Below are the code and all the weights of a small trained network. Each question names an input and a target symbol and asks about switching units off, where a switched-off unit gives its printed mean instead of its output.

import numpy as np


def w(rows, s, z=0):
    codes = np.array(rows[::2]) - 128.0
    scale = np.full(codes.shape[1], s)
    scale[-1] = z or s
    return codes * scale


def f(y):
    return np.maximum(y, 0)


def softmax(a):
    e = np.exp(a - a.max(-1, keepdims=True))
    return e / e.sum(-1, keepdims=True)


def log_softmax(a):
    a = a - a.max(-1, keepdims=True)
    return a - np.log(np.exp(a).sum(-1, keepdims=True))


def net(x, mask):
    ids = ['αβγζημτφ'.index(c) for c in x.split()]
    T = len(ids)
    res = E[ids] + P[:T]
    r = res
    for j in range(2):
        rows = slice(3 * j, 3 * j + 3)
        q, k, v = (r @ M[0][rows].T for M in (Q, K, V))
        z = softmax(np.where(np.tri(T) > 0, q @ k.T / 3**0.5, -1e9)) @ v
        o = O[0][rows]
        res = res + np.where(mask[j], z, o[:, -1]) @ o[:, :-1]
    y = f(res @ A[0][:, :-1].T + A[0][:, -1])
    res = res + np.where(mask[2:14], y, B[0][:, -1]) @ B[0][:, :-1]
    return log_softmax(res[-1] @ U[:, :-1].T + U[:, -1])


Q, K, V, O, A, B = {}, {}, {}, {}, {}, {}
E = w([
[152,153,113],'α',
[254,174,167],'β',
[152,75,143],'γ',
[116,148,103],'ζ',
[104,107,117],'η',
[135,118,120],'μ',
[119,79,131],'τ',
[122,114,118],'φ',
],0.014)
P = w([
[128,154,120],'0',
[157,139,36],'1',
[182,95,92],'2',
[109,174,168],'3',
[47,145,118],'4',
[194,120,4],'5',
[170,83,173],'6',
[88,173,208],'7',
[36,111,107],'8',
[195,180,46],'9',
[111,93,155],'10',
],0.011)
Q[0] = w([
[158,108,57],'H1',
[138,62,135],'H1',
[208,150,93],'H1',
[151,64,1],'H2',
[83,130,184],'H2',
[84,123,137],'H2',
],0.026)
K[0] = w([
[130,135,187],'H1',
[62,133,123],'H1',
[170,192,170],'H1',
[118,148,253],'H2',
[177,88,72],'H2',
[165,122,132],'H2',
],0.029)
V[0] = w([
[104,199,98],'H1',
[159,213,129],'H1',
[40,133,55],'H1',
[128,229,96],'H2',
[3,30,72],'H2',
[239,47,159],'H2',
],0.015)
O[0] = w([
[76,126,156,102],'H1',
[111,104,184,77],'H1',
[42,182,97,167],'H1',
[107,195,214,72],'H2',
[82,204,3,129],'H2',
[241,10,135,253],'H2',
],0.015,0.0044)
A[0] = w([
[189,152,110,164],'N1',
[52,28,87,133],'N2',
[115,187,17,125],'N3',
[195,125,98,164],'N4',
[65,170,192,154],'N5',
[101,231,104,79],'N6',
[155,190,189,79],'N7',
[235,56,129,113],'N8',
[106,101,176,255],'N9',
[255,185,111,136],'N10',
[4,115,109,221],'N11',
[193,131,215,109],'N12',
],0.0077,0.0061)
B[0] = w([
[152,72,107,167],'N1',
[122,110,176,183],'N2',
[173,188,49,200],'N3',
[169,59,115,194],'N4',
[170,38,137,152],'N5',
[1,97,165,152],'N6',
[58,79,146,144],'N7',
[17,189,116,250],'N8',
[226,58,109,171],'N9',
[98,89,190,181],'N10',
[133,227,239,178],'N11',
[157,177,59,187],'N12',
],0.014,0.017)
U = w([
[173,72,181,195],'α',
[72,99,135,2],'β',
[17,39,95,198],'γ',
[66,144,214,94],'ζ',
[29,202,110,61],'η',
[128,114,162,190],'μ',
[145,146,3,126],'τ',
[112,165,165,145],'φ',
],0.0041)

Each question gives the input, a string of symbols that net reads in full, and the target symbol t.
The units are the heads (3 rows each of Q, K, V and O) and the neurons (one row each of A and B). Each row of codes is followed by its name. A weight is (code - 128) times the scale printed after its matrix; where a second scale follows, it is the last column's (O, A, B and U).
mask holds one flag per unit, heads first, then neurons. A switched-off unit (its flag False) gives its mean, the last column of its rows in O or B, instead of its output. The means were averaged over made-up inputs and are rounded, as every weight is.
A unit's drop is (log p(t) with every unit on - log p(t) with that unit switched off) / (log p(t) with every unit on - log p(t) with every unit switched off).
The circuit of an input: a set's keep is (log p(t) with only the set's units on - log p(t) with every unit switched off) / (log p(t) with every unit on - log p(t) with every unit switched off). Starting from the 12 units with the biggest drops (on a tie, the unit counted first), units are removed one at a time, each time the one whose removal leaves the highest keep (on an exact tie, the one counted first), for as long as the keep stays at least 0.8.
circuit, biggest first: the units of the circuit, biggest drop first
unit that matters most: the unit with the biggest drop
k most important neurons: the k neurons with the biggest drops, biggest first
heads that matter: for each layer, one digit per head in row order, 1 if its drop is at least 0.15 and else 0, layers parted by /
input γ τ φ τ τ η η α, target η: unit that matters most : H2
input τ η α η ζ α ζ φ α, target ζ: heads that matter : 11
input μ ζ β α, target α: 2 most important neurons : N8, N9
input ζ α γ μ, target α: heads that matter : 01
input α τ τ η τ γ τ ζ φ, target τ: circuit, biggest first : H2, H1, N3
input τ μ τ τ α η γ η, target η: heads that matter : 11
input τ α γ α, target α: heads that matter : 01
input α τ τ γ φ η, target γ: 2 most important neurons : N8, N11
input τ ζ φ ζ, target ζ: heads that matter : 01
input γ ζ τ α τ α η γ, target α: heads that matter : 11
input γ τ η γ γ γ α β γ α, target γ: 4 most important neurons : N8, N7, N10, N9
input τ ζ γ, target τ: circuit, biggest first : H2, N3
input τ α η, target τ: circuit, biggest first : H2, N3
input μ η α μ, target η: circuit, biggest first : H2
input γ τ γ φ ζ α η τ, target α: circuit, biggest first : H2, N9
input τ η τ γ μ γ τ φ, target γ: 3 most important neurons : N8, N11, N3
input γ τ τ, target γ: circuit, biggest first : N8, H2, N11, N3
input η η τ τ α η τ η μ, target τ: 2 most important neurons : N3, N8
input ζ τ γ, target ζ: circuit, biggest first : H2, N11, H1
input α μ τ γ μ η τ ζ τ φ, target ζ: heads that matter : 01
input η τ τ η γ τ τ γ ζ, target τ: unit that matters most : H1
input τ η τ τ τ α η ζ, target α: circuit, biggest first : H2, N8, N9
